Below is a small trained network, with its code and all its weights. Each question gives an input and a class and asks what happens when units are switched off, that is, made to give their printed mean instead of their output.

import numpy as np


def w(rows, s, z=0):
    codes = np.array(rows[::2]) - 128.0
    scale = np.full(codes.shape[1], s)
    scale[-1] = z or s
    return codes * scale


def f(y):
    return np.maximum(y, 0)


def log_softmax(a):
    a = a - a.max(-1, keepdims=True)
    return a - np.log(np.exp(a).sum(-1, keepdims=True))


def net(x, mask):
    res = np.array(x, float).reshape(1, 6) / 4 @ E
    y = f(res @ A[0][:, :-1].T + A[0][:, -1])
    res = res + np.where(mask, y, B[0][:, -1]) @ B[0][:, :-1]
    return log_softmax(res[-1] @ U[:, :-1].T + U[:, -1])


A, B = {}, {}
E = w([
[134,131,122,136,123,130],'x0',
[18,112,89,238,204,208],'x1',
[122,120,131,121,136,127],'x2',
[216,103,244,242,180,81],'x3',
[126,125,126,129,129,125],'x4',
[108,2,178,155,20,199],'x5',
],0.0096)
A[0] = w([
[75,149,60,86,120,142,219],'n0',
[85,108,201,170,81,157,23],'n1',
[113,151,132,168,186,126,94],'n2',
[46,101,82,184,134,201,3],'n3',
[150,249,52,47,188,38,32],'n4',
[35,105,100,198,160,207,108],'n5',
[118,159,135,194,221,110,109],'n6',
[29,191,32,67,135,169,53],'n7',
[98,111,61,130,134,140,131],'n8',
[132,163,67,77,125,63,41],'n9',
[142,96,143,46,18,143,118],'n10',
[64,165,67,80,146,151,39],'n11',
[132,131,116,149,152,127,96],'n12',
[143,158,136,179,247,135,109],'n13',
[136,165,106,117,125,111,95],'n14',
[103,56,167,198,48,170,45],'n15',
[77,90,71,178,177,215,172],'n16',
[128,154,142,203,222,104,113],'n17',
[133,88,104,45,2,158,123],'n18',
[94,95,82,167,127,152,74],'n19',
[145,108,226,182,115,109,95],'n20',
[132,211,98,76,183,78,215],'n21',
[204,168,167,90,110,47,32],'n22',
[189,86,207,174,102,91,5],'n23',
[118,137,136,166,198,131,110],'n24',
[159,141,149,109,120,84,191],'n25',
[35,116,112,177,128,177,41],'n26',
[205,85,195,195,109,78,66],'n27',
],0.0092,0.011)
B[0] = w([
[102,136,142,81,55,194,248],'n0',
[151,122,154,178,167,93,150],'n1',
[106,78,102,182,124,113,163],'n2',
[111,159,135,22,97,186,177],'n3',
[106,195,162,1,89,186,219],'n4',
[174,169,175,68,159,115,222],'n5',
[102,84,84,235,106,122,197],'n6',
[213,113,181,144,195,70,222],'n7',
[160,165,146,112,117,134,176],'n8',
[93,149,124,76,93,182,162],'n9',
[57,67,75,188,90,175,227],'n10',
[180,94,156,217,182,55,174],'n11',
[131,119,120,153,117,134,138],'n12',
[105,69,70,182,127,115,202],'n13',
[124,134,132,110,115,136,144],'n14',
[210,150,208,99,187,92,186],'n15',
[158,122,167,145,179,76,239],'n16',
[93,72,68,227,128,130,203],'n17',
[57,108,73,188,63,147,243],'n18',
[148,169,126,80,98,138,157],'n19',
[161,157,163,66,139,112,190],'n20',
[193,118,193,130,187,65,251],'n21',
[213,84,176,180,213,43,186],'n22',
[97,213,175,42,70,196,173],'n23',
[121,101,73,167,118,116,170],'n24',
[122,158,126,82,98,173,204],'n25',
[128,171,159,32,106,173,175],'n26',
[156,218,171,42,136,144,202],'n27',
],0.0091,0.013)
U = w([
[144,156,144,11,91,227,253],'0',
[255,125,165,147,236,53,40],'1',
[30,76,21,253,90,172,91],'2',
],0.009,0.0028)

Each question gives the input, the list of numbers given to net, and the class t.
The units are the neurons (one row each of A and B). Each row of codes is followed by its name. A weight is (code - 128) times the scale printed after its matrix; where a second scale follows, it is the last column's (A, B and U).
mask holds one flag per neuron, in row order. A switched-off neuron (its flag False) gives its mean, the last column of its row in B, instead of its output. The means were averaged over made-up inputs and are rounded, as every weight is.
A unit's drop is (log p(t) with every unit on - log p(t) with that unit switched off) / (log p(t) with every unit on - log p(t) with every unit switched off).
The circuit of an input: a set's keep is (log p(t) with only the set's units on - log p(t) with every unit switched off) / (log p(t) with every unit on - log p(t) with every unit switched off). Starting from the 12 units with the biggest drops (on a tie, the unit counted first), units are removed one at a time, each time the one whose removal leaves the highest keep (on an exact tie, the one counted first), for as long as the keep stays at least 0.8.
circuit, biggest first: the units of the circuit, biggest drop first
unit that matters most: the unit with the biggest drop
k most important neurons: the k neurons with the biggest drops, biggest first
drop when u is switched off: that unit's drop, to one decimal
input [-3,-1,-3,3,-6,2], class 0: unit that matters most	n21
input [-3,1,-2,-5,-2,-5], class 1: 3 most important neurons	n7, n21, n11
input [1,8,6,0,-8,0], class 1: 3 most important neurons	n5, n16, n4
input [4,0,4,6,7,6], class 0: 2 most important neurons	n23, n21
input [-5,0,-1,6,-4,7], class 0: 2 most important neurons	n23, n21
input [-5,1,-5,-7,-4,-4], class 1: 2 most important neurons	n7, n11
input [4,1,2,-7,-2,-2], class 1: 2 most important neurons	n7, n11
input [-4,-7,8,8,-6,1], class 0: 2 most important neurons	n23, n27
input [1,3,3,-7,3,-6], class 1: 3 most important neurons	n7, n11, n21
input [0,3,-5,-6,8,-7], class 1: 2 most important neurons	n7, n11
input [-8,-6,3,7,7,4], class 0: drop when n23 is switched off	0.7
input [8,4,3,-5,-3,-3], class 1: drop when n7 is switched off	0.2
input [-5,4,-8,-4,8,-4], class 1: drop when n10 is switched off	0.0
input [2,7,8,6,7,8], class 1: circuit, biggest first	n15
input [2,-3,5,0,8,5], class 2: drop when n4 is switched off	0.1
